Below is a small trained network, with its code and all its weights. Each question gives an input and a class and asks what happens when units are switched off, that is, made to give their printed mean instead of their output.

import numpy as np


def w(rows, s, z=0):
    codes = np.array(rows[::2]) - 128.0
    scale = np.full(codes.shape[1], s)
    scale[-1] = z or s
    return codes * scale


def f(y):
    return y / 2 * (1 + np.tanh(0.7978845608 * (y + 0.044715 * y**3)))


def log_softmax(a):
    a = a - a.max(-1, keepdims=True)
    return a - np.log(np.exp(a).sum(-1, keepdims=True))


def net(x, mask):
    res = np.array(x, float).reshape(1, 7) / 4 @ E
    y = f(res @ A[0][:, :-1].T + A[0][:, -1])
    res = res + np.where(mask, y, B[0][:, -1]) @ B[0][:, :-1]
    return log_softmax(res[-1] @ U[:, :-1].T + U[:, -1])


A, B = {}, {}
E = w([
[126,127,130,127,132],'x0',
[122,127,128,126,130],'x1',
[102,145,242,99,70],'x2',
[84,42,64,99,49],'x3',
[77,194,88,251,66],'x4',
[131,128,129,128,127],'x5',
[128,129,128,128,128],'x6',
],0.012)
A[0] = w([
[84,137,5,188,191,76],'neuron 0',
[59,172,196,104,22,74],'neuron 1',
[235,152,24,76,175,50],'neuron 2',
[66,211,82,254,36,27],'neuron 3',
[142,113,217,120,80,104],'neuron 4',
[69,178,194,113,58,62],'neuron 5',
[154,201,158,201,190,135],'neuron 6',
[124,177,107,227,63,17],'neuron 7',
[67,85,64,123,40,122],'neuron 8',
[107,104,162,139,127,5],'neuron 9',
[168,242,150,178,168,181],'neuron 10',
[105,86,61,126,3,158],'neuron 11',
],0.01,0.0027)
B[0] = w([
[212,211,61,183,93,208],'neuron 0',
[164,165,68,166,112,214],'neuron 1',
[164,165,96,121,98,194],'neuron 2',
[117,122,116,2,134,255],'neuron 3',
[171,186,67,137,93,190],'neuron 4',
[172,159,79,166,46,193],'neuron 5',
[92,73,213,169,193,190],'neuron 6',
[136,142,96,46,172,202],'neuron 7',
[122,94,213,206,164,218],'neuron 8',
[139,133,102,125,122,128],'neuron 9',
[88,63,174,177,170,200],'neuron 10',
[83,79,234,167,186,230],'neuron 11',
],0.0097,0.013)
U = w([
[126,73,176,180,137,104],'0',
[152,114,124,3,123,251],'1',
[167,181,93,188,79,19],'2',
],0.02,0.002)

Each question gives the input, the list of numbers given to net, and the class t.
The units are the neurons (one row each of A and B). Each row of codes is followed by its name. A weight is (code - 128) times the scale printed after its matrix; where a second scale follows, it is the last column's (A, B and U).
mask holds one flag per neuron, in row order. A switched-off neuron (its flag False) gives its mean, the last column of its row in B, instead of its output. The means were averaged over made-up inputs and are rounded, as every weight is.
A unit's drop is (log p(t) with every unit on - log p(t) with that unit switched off) / (log p(t) with every unit on - log p(t) with every unit switched off).
The circuit of an input: a set's keep is (log p(t) with only the set's units on - log p(t) with every unit switched off) / (log p(t) with every unit on - log p(t) with every unit switched off). Starting from all 12 units, units are removed one at a time, each time the one whose removal leaves the highest keep (on an exact tie, the one counted first), for as long as the keep stays at least 0.8.
circuit, biggest first: the units of the circuit, biggest drop first
k most important neurons: the k neurons with the biggest drops, biggest first
drop when u is switched off: that unit's drop, to one decimal
input [-3,-1,6,5,2,-1,-4], class 2: circuit, biggest first -> neuron 1
input [2,-6,6,2,-5,1,3], class 2: circuit, biggest first -> neuron 3; neuron 4
input [5,3,-7,-7,-7,5,-7], class 0: 3 most important neurons -> neuron 3; neuron 6; neuron 10
input [8,1,-2,-5,6,-6,-5], class 1: 2 most important neurons -> neuron 3; neuron 7
input [2,7,-5,-4,-3,-8,7], class 2: 3 most important neurons -> neuron 11; neuron 3; neuron 2
input [7,-5,5,-4,-1,1,6], class 2: 3 most important neurons -> neuron 11; neuron 4; neuron 8
input [-5,5,8,-6,-2,-8,1], class 2: 2 most important neurons -> neuron 4; neuron 5
input [2,3,6,5,-3,6,3], class 2: circuit, biggest first -> neuron 4; neuron 3
input [-1,2,-3,-3,3,-8,0], class 0: 2 most important neurons -> neuron 6; neuron 10
input [-3,6,-6,6,-2,1,7], class 0: 2 most important neurons -> neuron 11; neuron 8
input [5,-1,0,-6,5,7,0], class 0: 2 most important neurons -> neuron 10; neuron 6
input [-1,4,6,3,6,-2,-6], class 1: 3 most important neurons -> neuron 3; neuron 7; neuron 0
input [-7,2,-3,-7,-7,4,4], class 0: drop when neuron 6 is switched off -> 0.3
input [7,-4,-5,5,5,-2,8], class 0: circuit, biggest first -> neuron 11
input [-3,-6,-4,3,4,3,2], class 1: drop when neuron 5 is switched off -> 0.2
input [-3,-4,6,0,-2,6,-4], class 2: drop when neuron 2 is switched off -> 0.0
input [1,-2,-7,5,7,-5,-2], class 1: drop when neuron 11 is switched off -> 0.1
